Here is a tiny trained network, its code and every weight. The questions are about switching its units off for an input and a class, where a switched-off unit gives its printed mean instead of its output.

import numpy as np


def w(rows, s, z=0):
    codes = np.array(rows[::2]) - 128.0
    scale = np.full(codes.shape[1], s)
    scale[-1] = z or s
    return codes * scale


def f(y):
    return np.maximum(y, 0)


def log_softmax(a):
    a = a - a.max(-1, keepdims=True)
    return a - np.log(np.exp(a).sum(-1, keepdims=True))


def net(x, mask):
    res = np.array(x, float).reshape(1, 5) / 4 @ E
    y = f(res @ A[0][:, :-1].T + A[0][:, -1])
    res = res + np.where(mask, y, B[0][:, -1]) @ B[0][:, :-1]
    return log_softmax(res[-1] @ U[:, :-1].T + U[:, -1])


A, B = {}, {}
E = w([
[128,129,128],'x0',
[102,28,47],'x1',
[6,127,189],'x2',
[61,229,67],'x3',
[129,129,127],'x4',
],0.012)
A[0] = w([
[79,99,60,35],'n1',
[93,162,67,41],'n2',
[131,147,199,137],'n3',
[125,216,120,132],'n4',
[105,218,135,102],'n5',
[98,170,197,80],'n6',
[183,106,45,148],'n7',
[123,186,114,127],'n8',
[131,229,132,154],'n9',
[134,105,89,130],'n10',
[42,86,132,156],'n11',
[124,63,184,108],'n12',
[75,102,152,153],'n13',
[127,61,185,100],'n14',
[115,202,198,39],'n15',
[85,111,142,62],'n16',
[147,129,218,130],'n17',
[82,158,102,35],'n18',
[186,149,99,207],'n19',
[94,149,15,107],'n20',
[68,100,147,117],'n21',
[166,109,185,241],'n22',
[93,182,206,57],'n23',
[209,118,133,243],'n24',
[233,90,126,178],'n25',
[108,160,95,205],'n26',
[119,150,171,134],'n27',
[77,71,73,103],'n28',
[106,160,204,133],'n29',
[143,252,140,169],'n30',
[131,75,206,205],'n31',
[167,103,64,155],'n32',
[157,89,40,131],'n33',
[81,175,42,30],'n34',
[132,31,164,70],'n35',
[199,208,197,103],'n36',
[231,83,92,2],'n37',
[181,150,108,189],'n38',
[109,48,111,5],'n39',
],0.017,0.0048)
B[0] = w([
[150,73,201,185],'n1',
[205,149,212,178],'n2',
[128,208,200,183],'n3',
[89,113,36,212],'n4',
[129,108,112,216],'n5',
[160,151,123,197],'n6',
[252,165,114,232],'n7',
[101,120,82,184],'n8',
[58,78,68,227],'n9',
[135,175,117,172],'n10',
[81,108,148,210],'n11',
[70,171,89,188],'n12',
[98,115,104,184],'n13',
[75,178,81,189],'n14',
[141,168,84,209],'n15',
[104,39,170,160],'n16',
[114,182,180,188],'n17',
[129,105,148,171],'n18',
[133,15,97,205],'n19',
[199,164,133,214],'n20',
[67,93,126,184],'n21',
[177,128,254,195],'n22',
[184,164,108,208],'n23',
[157,51,170,224],'n24',
[158,83,140,247],'n25',
[186,138,112,184],'n26',
[159,193,136,170],'n27',
[71,56,242,205],'n28',
[170,188,144,199],'n29',
[90,75,78,251],'n30',
[106,201,135,203],'n31',
[186,149,108,211],'n32',
[214,215,109,225],'n33',
[198,182,208,200],'n34',
[73,144,71,208],'n35',
[98,29,188,227],'n36',
[205,81,142,233],'n37',
[104,11,144,194],'n38',
[60,107,99,188],'n39',
],0.0093,0.016)
U = w([
[125,79,244,143],'0',
[127,85,40,14],'1',
[132,249,189,33],'2',
[92,217,52,240],'3',
[165,127,164,253],'4',
[193,227,148,43],'5',
[53,118,158,62],'6',
],0.013,0.0046)

Each question gives the input, the list of numbers given to net, and the class t.
The units are the neurons (one row each of A and B). Each row of codes is followed by its name. A weight is (code - 128) times the scale printed after its matrix; where a second scale follows, it is the last column's (A, B and U).
mask holds one flag per neuron, in row order. A switched-off neuron (its flag False) gives its mean, the last column of its row in B, instead of its output. The means were averaged over made-up inputs and are rounded, as every weight is.
A unit's drop is (log p(t) with every unit on - log p(t) with that unit switched off) / (log p(t) with every unit on - log p(t) with every unit switched off).
The circuit of an input: a set's keep is (log p(t) with only the set's units on - log p(t) with every unit switched off) / (log p(t) with every unit on - log p(t) with every unit switched off). Starting from the 12 units with the biggest drops (on a tie, the unit counted first), units are removed one at a time, each time the one whose removal leaves the highest keep (on an exact tie, the one counted first), for as long as the keep stays at least 0.8.
units of the circuit, in order: the units of the circuit, biggest drop first
unit that matters most: the unit with the biggest drop
k most important neurons: the k neurons with the biggest drops, biggest first
drop when u is switched off: that unit's drop, to one decimal
input [-8,7,-8,0,4], class 4: unit that matters most => n19
input [-4,2,-3,1,-8], class 5: units of the circuit, in order => [n36 n30]
input [-2,0,7,8,1], class 3: 4 most important neurons => [n4 n9 n36 n22]
input [5,5,-4,-8,-4], class 4: 2 most important neurons => [n22 n24]
input [6,2,2,7,5], class 0: 3 most important neurons => [n33 n34 n7]
input [7,8,1,-4,0], class 6: 2 most important neurons => [n28 n35]
input [5,-2,-3,0,7], class 0: 2 most important neurons => [n35 n15]
input [-6,8,-5,-6,2], class 4: 2 most important neurons => [n33 n28]
input [1,7,2,7,3], class 0: 2 most important neurons => [n28 n1]
input [1,4,-2,-7,-2], class 4: drop when n24 is switched off => 0.3
input [5,-6,-5,-1,7], class 0: drop when n8 is switched off => 0.0
input [6,8,1,5,-8], class 0: drop when n28 is switched off => 2.0
input [-5,4,1,-8,1], class 6: drop when n28 is switched off => 0.1
input [4,-1,8,1,-1], class 3: most important neuron => [n22]
